In the rows, zero is written as 128.
Each row of numbers belongs to one of the elements below and depends on some of the facts about them. Some rows are named. Which element is each other row?

Some rows with their names:
k760: [171 100 110  88 161  92 115 107 106 181  97 160 131 203 132 146 113 173
  94 168 183 128 135 191 156 169  87]
k866: [152 125 146 113 125  86 146 143 130 125 122 116  90 136 177  76 125 110
 123 150 126 128  67 154 103  88 111]
k612: [166 141 127  80 147  78 122 147 144 146 144 114  86 211 194  92 115 153
 139 137 130 154  91 154 127 110  89]
k271: [110  22 131 164 105  70 119 108 127 149 100  89 181 128 181  80 176 127
 157 184 107 138 163 195 180 103 109]
k880: [120 127 161 114 133 120 147 167 145 148 142 112  81 147 187  98 126 126
 139 148 128 141  94 155 103 109 108]
k790: [126 110 144 111 121 113 155 175 154 153 125 100  81 155 171  92 122 133
 125 143 136 132  82 158 123 109 118]
k145: [ 96  80 152 156  79 109  92 105 115 151 158 143 137 135 170 129 140 118
 150 128 113 123 122 159 162 129  81]
k355: [ 95 176 152 136 170 142 126 118 124 168 130 203 147 114 184 131  81 129
 148  96 137 156 179 135 133 163 128]
k154: [110 113 115 148 170 112 159 108 116 173 117 164 143 126 160 121  77 131
 155 102 134 138 170 136 140 161 125]
k198: [113  99 103 150 150 108 173 103 115 170 118 157 149 129 158 134  65 132
 149 115 134 115 147 130 142 151 135]
k502: [120 132 109 137 156 103 149 108 112 163 118 178 148 115 168 134  73 127
 147 111 131 134 153 127 140 141 137]
k669: [133  76 165 144 140  72 159 137 161  97  99  74 124 144 213  39 158 156
 145 173 100 174 142 200 142 114 142]
k234: [161 125 105 109 183 108 136  99  85 186 147 165 185 166 193 144  69 133
 160 139 157 130 169 123 127 137  99]
k56: [168 131 133  78 152  80 120 145 147 145 146 115  86 211 197  91 115 154
 141 131 130 154  99 150 131 116  90]
k387: [110  65 126 148  84  86 110  99 102 163 128 130 142 123 150 107 150  96
 148 144 124 109 108 163 148 105  78]
k824: [117  96 116 155 165 103 163 106 117 157 106 149 169 113 172 108  85 139
 157 129 132 137 175 149 151 151 143]
k711: [103  59 136 159  78 100 111 102 106 157 151 126 146 141 158 137 139 119
 148 134 113 111 113 157 163 121  77]
k903: [130 104 154 135 106 100 160 133 142 112 148 110  68 159 171 106 104 138
 132 131 109 119  65 156 126 131 113]

How the elements are related:
k10 (φ c)
k109 (φ d) (κ k25)
k121 (φ d) (κ k704)
k132 (φ a) (κ k540)
k145 (φ b) (κ k355,k679,k804)
k153 (φ a) (κ k303,k231)
k154 (φ c) (κ k894,k355,k715)
k18 (φ a) (κ k679)
k186 (φ e) (κ k234)
k188 (φ b) (κ k248)
k19 (φ d) (κ k847)
k191 (φ b) (κ k360)
k194 (φ c) (κ k36)
k198 (φ c) (κ k587)
k203 (φ a) (κ k25,k186)
k205 (φ a) (κ k866)
k206 (φ e) (κ k10)
k214 (φ b) (κ k552,k248,k483)
k220 (φ a) (κ k926)
k224 (φ a) (κ k505,k909)
k226 (φ a) (κ k36)
k227 (φ b) (κ k10)
k231 (φ a) (κ k132,k903)
k234 (φ c)
k247 (φ a) (κ k579)
k248 (φ d) (κ k996,k328)
k25 (φ b) (κ k186)
k253 (φ e) (κ k194)
k256 (φ a) (κ k248,k540)
k265 (φ e) (κ k894)
k27 (φ b)
k271 (φ b) (κ k669,k704)
k273 (φ a) (κ k248,k704)
k280 (φ a)
k290 (φ a) (κ k596)
k298 (φ e) (κ k355,k996,k713,k10,k34)
k303 (φ b) (κ k628)
k319 (φ e) (κ k552,k760,k188,k574)
k320 (φ e) (κ k774)
k328 (φ c) (κ k860)
k334 (φ e)
k34 (φ a) (κ k234,k847,k996,k186)
k355 (φ c) (κ k860,k596)
k36 (φ d)
k360 (φ b) (κ k612)
k379 (φ d) (κ k220,k804)
k384 (φ a)
k387 (φ b) (κ k543,k574)
k39 (φ a) (κ k387,k804)
k408 (φ d) (κ k795)
k415 (φ b) (κ k926,k432)
k417 (φ a) (κ k303)
k421 (φ a)
k431 (φ a) (κ k408)
k432 (φ e) (κ k804)
k453 (φ b) (κ k298)
k459 (φ a) (κ k19)
k474 (φ d) (κ k704,k298)
k483 (φ b) (κ k432)
k484 (φ a) (κ k774,k501)
k49 (φ d) (κ k203)
k497 (φ c) (κ k453,k408)
k50 (φ a) (κ k355)
k501 (φ b) (κ k860,k384)
k502 (φ c) (κ k27,k253,k872)
k505 (φ d) (κ k781,k328)
k53 (φ a)
k535 (φ d) (κ k387,k379)
k539 (φ e) (κ k540,k872)
k540 (φ a) (κ k290)
k543 (φ d) (κ k866,k253,k273)
k552 (φ b) (κ k596,k872)
k555 (φ b) (κ k421,k198)
k559 (φ a) (κ k713)
k56 (φ a)
k57 (φ c) (κ k669,k290,k214,k931)
k571 (φ b) (κ k273)
k573 (φ a) (κ k206,k741)
k574 (φ d) (κ k860,k10,k872)
k579 (φ a) (κ k781)
k587 (φ a) (κ k432)
k596 (φ e) (κ k186)
k597 (φ b) (κ k887,k360,k121)
k612 (φ a)
k619 (φ a)
k627 (φ d) (κ k56,k669)
k628 (φ d) (κ k355,k596,k253)
k638 (φ c) (κ k579)
k653 (φ b) (κ k220,k188)
k656 (φ b) (κ k574)
k669 (φ a) (κ k704)
k679 (φ c) (κ k596,k872)
k704 (φ d)
k711 (φ b) (κ k804)
k713 (φ c) (κ k25)
k715 (φ a) (κ k781)
k721 (φ e) (κ k894,k432,k214)
k741 (φ a) (κ k53)
k750 (φ e) (κ k704,k909)
k752 (φ a) (κ k587,k653)
k760 (φ e)
k763 (φ c)
k774 (φ c) (κ k432,k253,k10,k280)
k781 (φ a) (κ k760)
k786 (φ b) (κ k535,k132)
k790 (φ a) (κ k587,k25,k328)
k793 (φ b)
k795 (φ a) (κ k384)
k804 (φ e)
k808 (φ a) (κ k206)
k814 (φ c) (κ k194,k36)
k824 (φ c) (κ k669)
k847 (φ b) (κ k234)
k860 (φ d) (κ k847,k186)
k866 (φ a) (κ k996)
k872 (φ a)
k880 (φ a) (κ k894,k186,k145)
k886 (φ a)
k887 (φ b) (κ k421,k273)
k894 (φ d) (κ k206)
k903 (φ a) (κ k53,k432,k188,k27)
k907 (φ a) (κ k273)
k909 (φ d) (κ k328,k656,k271)
k910 (φ a) (κ k234)
k918 (φ a) (κ k713,k721)
k926 (φ a) (κ k432,k203)
k931 (φ d) (κ k19)
k933 (φ c) (κ k227)
k956 (φ d)
k978 (φ b) (κ k931,k619,k19)
k996 (φ a)

Name these rows:
No name comes twice in this set of rows, the named rows included.
[133 117 167 133 122 112 158 135 138 111 146 116  84 159 177  95 115 139
 139 125 113 135  80 163 125 128 105] : k39
[ 80  84 110 125  91 123  95 188 135 249 128 105 143 131 175 161 174 106
 136 186 150 104 135 134 135  64 108] : k25
[146 132 182 117 134 133 146 143 115 142 155 111 120 137 202 103 136 101
 137 167 145 127  87 154  68  93  99] : k34
[136 101 172 124 152 159 128 113  90 193 106 160 161 127 160 174 149 127
  88 221 190 107 145 180  87 146 115] : k186
[146 117 170 128 125 110 155 134 130 113 142 115  98 139 182  81 123 119
 130 134 129 131  72 165 105 118  99] : k459
[165  89 135 114 146 101 119  78  99 149 122 171 124 207 138 171 102 180
  99 156 160 122 129 188 158 195  92] : k804
[134 134  82 125 154  74 147 120 111 178 100 170 144 105 159 130  74 114
 134 126 139 114 130 118 139 113 146] : k194
[135 101 144 172 142 173 141 120 120 170 211 158 111 111 170 151 136 111
 100 164 188 154 162 126 110 105  73] : k860
[140  74 128 192 114 133 153  91 129 134 209 155  89 134 144 155 107 142
  93 135 160 145 131 125 156 141  84] : k379
[176  68  87 156 168  66 131 101 142 150 182 132 126 166 183 113 143 169
  98 179 161 195 193 147 176 107  94] : k704

Now the same elements, written a new way:
Some elements and their rows:
k996: [131 134 147 123 136 125  96  57 127 123 144 132 104 201 105 157 146 160
 104 138 160 109 155 146 124 100 134 161 174  93 107 144 156  89 156 133
 112 108 101 125 159 123 130 147 160 131 125 133 131  98 130 130]
k226: [130 130 142 122 134 133 107  41 126 131 126 121  85 184  96 157 137 158
 108 125 150  78 149 144 127  84 133 157 173 106 112 123 159  77 134 135
 116 111 102 118 139 124 138 148 162 130 121  90 129 101 105 116]
k790: [127 140 149 130 138 117 109  49 142 110 145 120 111 193 101 137 135 158
 100 131 172  99 157 146 123  85 126 164 180  84 116 112 148 111 152 141
 114  93 108 118 147 112 128 146 167 131 128  97 137  93 139 137]
k231: [128 131 142 127 136 133  97  57 128 133 138 123  96 194 104 151 140 164
 109 130 155  97 156 147 124  81 131 167 171 101 109 120 155  94 147 135
 113 106 101 121 151 119 129 142 161 133 125 112 132  97 124 140]
k587: [125 111 127 133 143 132  70  58 163 136 147 109  95 194 114 127 124 181
  99 128 187  86 163 150 104  48 124 177 186  95 106 108 154 134 141 148
 108 109  98 138 141  99 130 124 185 122 134 104 139  86 143 186]
k53: [127 131 141 121 136 127  97  47 131 134 139 123  97 194 102 154 138 164
 104 128 151  87 160 145 114  85 130 164 171 102 107 122 156  93 147 134
 114 105 106 121 152 117 131 144 157 130 125 111 130  98 121 136]
k205: [128 133 142 124 136 128  95  55 127 129 139 124 100 199 105 154 144 162
 103 130 155 103 156 147 122  92 132 161 171  98 105 131 154  94 150 135
 113 103 104 120 151 122 130 144 162 130 125 114 132 100 125 138]
k752: [126 132 142 126 137 125  91  52 136 129 139 121 101 191 106 144 138 164
 108 129 159  93 160 147 114  77 130 167 175  99 108 119 153 100 147 138
 114 104 104 123 151 116 130 140 165 130 129 108 134  94 128 149]
k25: [113  97 156  89 145 119 128 109 153  39 145  95 156 144 130  97  94 143
 178 128 151  78 131 131 180 154 126  97 127  59 238 149 104 141 159 129
 127 125  88 107 141  94  90  99 132 126 135  48 141 139 118  48]
k214: [114  94 130  97 153 151 111 144 143 115 156 110 157 145 137 119 108 172
 218 143 152 137 141 160 187 145 135 125 105  76 211 171 115 123 170 115
 120 140  78 130 177 108 108  90 119 116 138 108 137 134  95 104]
k793: [107  96 131  83 143 146 120 126 136 117 155 109 147 135 134 128 106 167
 219 132 129  98 149 149 171 145 127 118 107  86 214 163 119 110 152 113
 125 150  83 121 164 101 101 100 106 120 138  88 131 145  83  85]
k145: [103  73 129  82 142 146  97 138 129 138 146 103 140 147 141 116  98 170
 214 121 126  89 148 147 172 149 127 132  95 102 199 136 112 145 146 117
 124 153  86 114 171 100  94  85  93 123 139  88 133 136  93 110]
k933: [112 144  86 132 172 138 110 121 168  91 173 148 137 124 136 158 118 184
  97 107  74 106 187 150 160 182 132  64 176  98 108 145 122 147 107 105
 111 110  79 122 123 138  65 122  62 126 100 103 136 132 111 124]
k505: [100 139 147 144 125 120 177 218 132 123 142 164 189 130 112 153  77 163
 189  98  77 183 126 159 125 124  99  81 154  96 155  95 143  99 111 121
 121  94  92 140 161  87 108 159 152 134 144 100 126 120 154 215]
k894: [ 96 104 140 140 115 121 136 223 142 120 139 152 184 161 109 173  64 145
 112  77 112 132 153 152 129 124 109  46 166 103 159 146 163  90 113 110
 120 128  85 135 135 112 106 143 166 114 145 116 117 142 152 154]
k121: [110 132 153 142 115 157 142 237 136 117 128 106 198 146 115 158  90 159
 134  76  77 137 146 163 118 135 110  45 111 123 150 125 157 110 135 132
 121 129 102 140 133 115 106 134 222 125 119 106 130 139 158 162]
k320: [ 83 130  92 120 122  94 114 129 205  80 132 123  97 138 123 160 126 146
 115  93 114 158 134 151 146 112 148 119 129  98 178  99 148 168 105 103
 102 157 101 124 196  94 149 129 159 123 100 162 139 151  97 153]
k760: [ 82 140  94 116 123  94 131 128 197  83 132 130  98 124 121 160 130 148
 141  96  98 162 132 151 138 104 142 126 126  99 181  81 146 160 103 104
 105 151 104 121 198  88 146 137 145 128  98 157 139 151  91 156]

Which element is each row?
No name comes twice in this set of rows, the named rows included.
[117 138  92 118 171 139  98 121 160  70 163 156 126 134 149 164 134 195
 113 111  41  86 174 133 138 188 130  55 173 100 111 153 116 146 101 116
 113 114  77 134 119 133  44 124  65 142  93 121 135 130 121 110] : k234
[104  93 137  81 144 135 108 133 126 120 160 115 155 147 140 129 105 165
 211 133 128 108 156 144 168 163 124 122 104  81 209 162 115 125 157 111
 126 143  85 117 179 103  91 100  84 124 143 108 133 144 100  92] : k501
[108  81 137  94 146 145 106 141 118 135 139 109 145 158 137 121  92 156
 212 125 139 122 132 152 215 176 137 123  82  98 193 138 105 146 161 111
 122 133  85 100 180 116 105  87  80 120 138  91 132 136  95  96] : k552
[112 127  90 141 174 139  99 131 149 115 151 148 129 139 139 144 107 179
  95  96  67 117 160 152 207 215 139  67 144 119  85 105 103 186 104 104
 110  92  82 100 135 149  58 105  34 131  98  95 134 119 123 136] : k679
[104 126 149 143 122 136 151 234 137 121 135 148 193 146 114 161  80 161
 156  90  86 166 134 160 129 129 107  62 140 104 151 125 150 105 125 126
 120 107  91 141 150 108 105 145 178 125 136 118 126 130 162 183] : k909
[112  83 145  61 136 136  89 137 122  89 148 124 135 163 156 137 131 179
 226 138  88  73 137 120 125 164 126 105 106  83 216 194 115 125 154 127
 127 167  81 137 168  96  71 104 101 143 132 133 131 146 111  63] : k847
[ 80  97  72 125 128 107  76 130 235  99 131 113  78 137 139 135 112 175
 133  90 124 139 136 153 113  63 141 143 135 108 168  62 143 212  92 120
  98 164  95 144 193  71 144 109 182 120 106 157 148 136 113 210] : k432
[ 81 129  99 120 120  85 111 134 199  73 139 127 114 155 121 167 126 132
  82  93 131 160 145 149 153 136 150 101 130  90 178 121 150 170 117  94
 103 159 104 119 196 106 142 130 155 120 103 183 140 158 107 131] : k298
[130 124 151 113 130 126  82  54 123 113 134 127  92 208 113 156 155 167
 109 129 131  74 152 129  94  98 128 153 167  98 107 139 153 105 147 144
 114 116 104 127 147 115 109 145 153 143 123 130 131 103 139 125] : k910
[115 153  96 143 176 127 133 100 191  41 169 135 146 114 127 138 105 170
  79 104  95  96 175 147 182 177 129  50 193  79 128 123 114 150 106 113
 113  87  82 111 102 131  68 126  87 126  97  56 141 126 119  99] : k713

Now the same elements, written a new way:
Some elements and their rows:
k573: [180 129 131 142 129 131  90 126 146 132 152 134 138  57]
k741: [160 109 116 176  96 166 109 130 112 158 114 137 133  97]
k597: [116 124 116 101 108 148 138 138 108  89  63 135  87 170]
k903: [170 111 146 127 119 108  91 134 127 152 142 134 155  60]
k303: [136 138 127  57 146 105 135 140 127  75 101 130 106 140]
k355: [ 89 117  79 174 175 151 119 145  83 105 166 120 129 236]
k50: [184 118 122 138 136 121 109 139 140 135 153 132 150  75]
k713: [ 72 105 111 115 164  96  85 123 125 115 205 122 120 153]
k612: [150 119  91 172  88 156 130 120  96 156 106 136 142  72]
k574: [109 209 157 131 166 149 149 143 171 128 154 100 128 127]
k814: [ 75 119 111 159 131 137 103 123  78 119 168 121 113 202]
k34: [156  87  93 120 129 133 113 129 166 164 169 143 129  52]
k790: [173 100 128 128 118 115 101 132 144 152 156 135 141  63]
k750: [120 110 162 130 156  75 160  87 175 104 118 133 148 176]
k459: [179 110 127 133 116 119 109 127 142 145 159 133 140  68]
k483: [ 98 121 145  88 117 137 103 148  97 110  37 144 107 163]
k224: [183 109 132 132 118 117 110 129 139 141 158 128 141  71]
k552: [150 141 108  64 172 107 155 156 123  65  98 129 124 160]

Which element is each row?
No name comes twice in this set of rows, the named rows included.
[131 168 165 142 203 129 111  77 182  98 125 153 129 146] : k206
[ 91 120  82 172 172 141 123 147  73 105 161 119 141 230] : k679
[115 128 184 112 178  86 122  96 158 131 112 155 152 168] : k721
[133 168 128  74 161 130 103 126 145  59  96 136  91 108] : k227
[117 128 149  46 139  93 102 142 124  90  80 138 118 124] : k415
[ 98 121 116 113 160  99 104 122 110 107 218 117 117 173] : k328

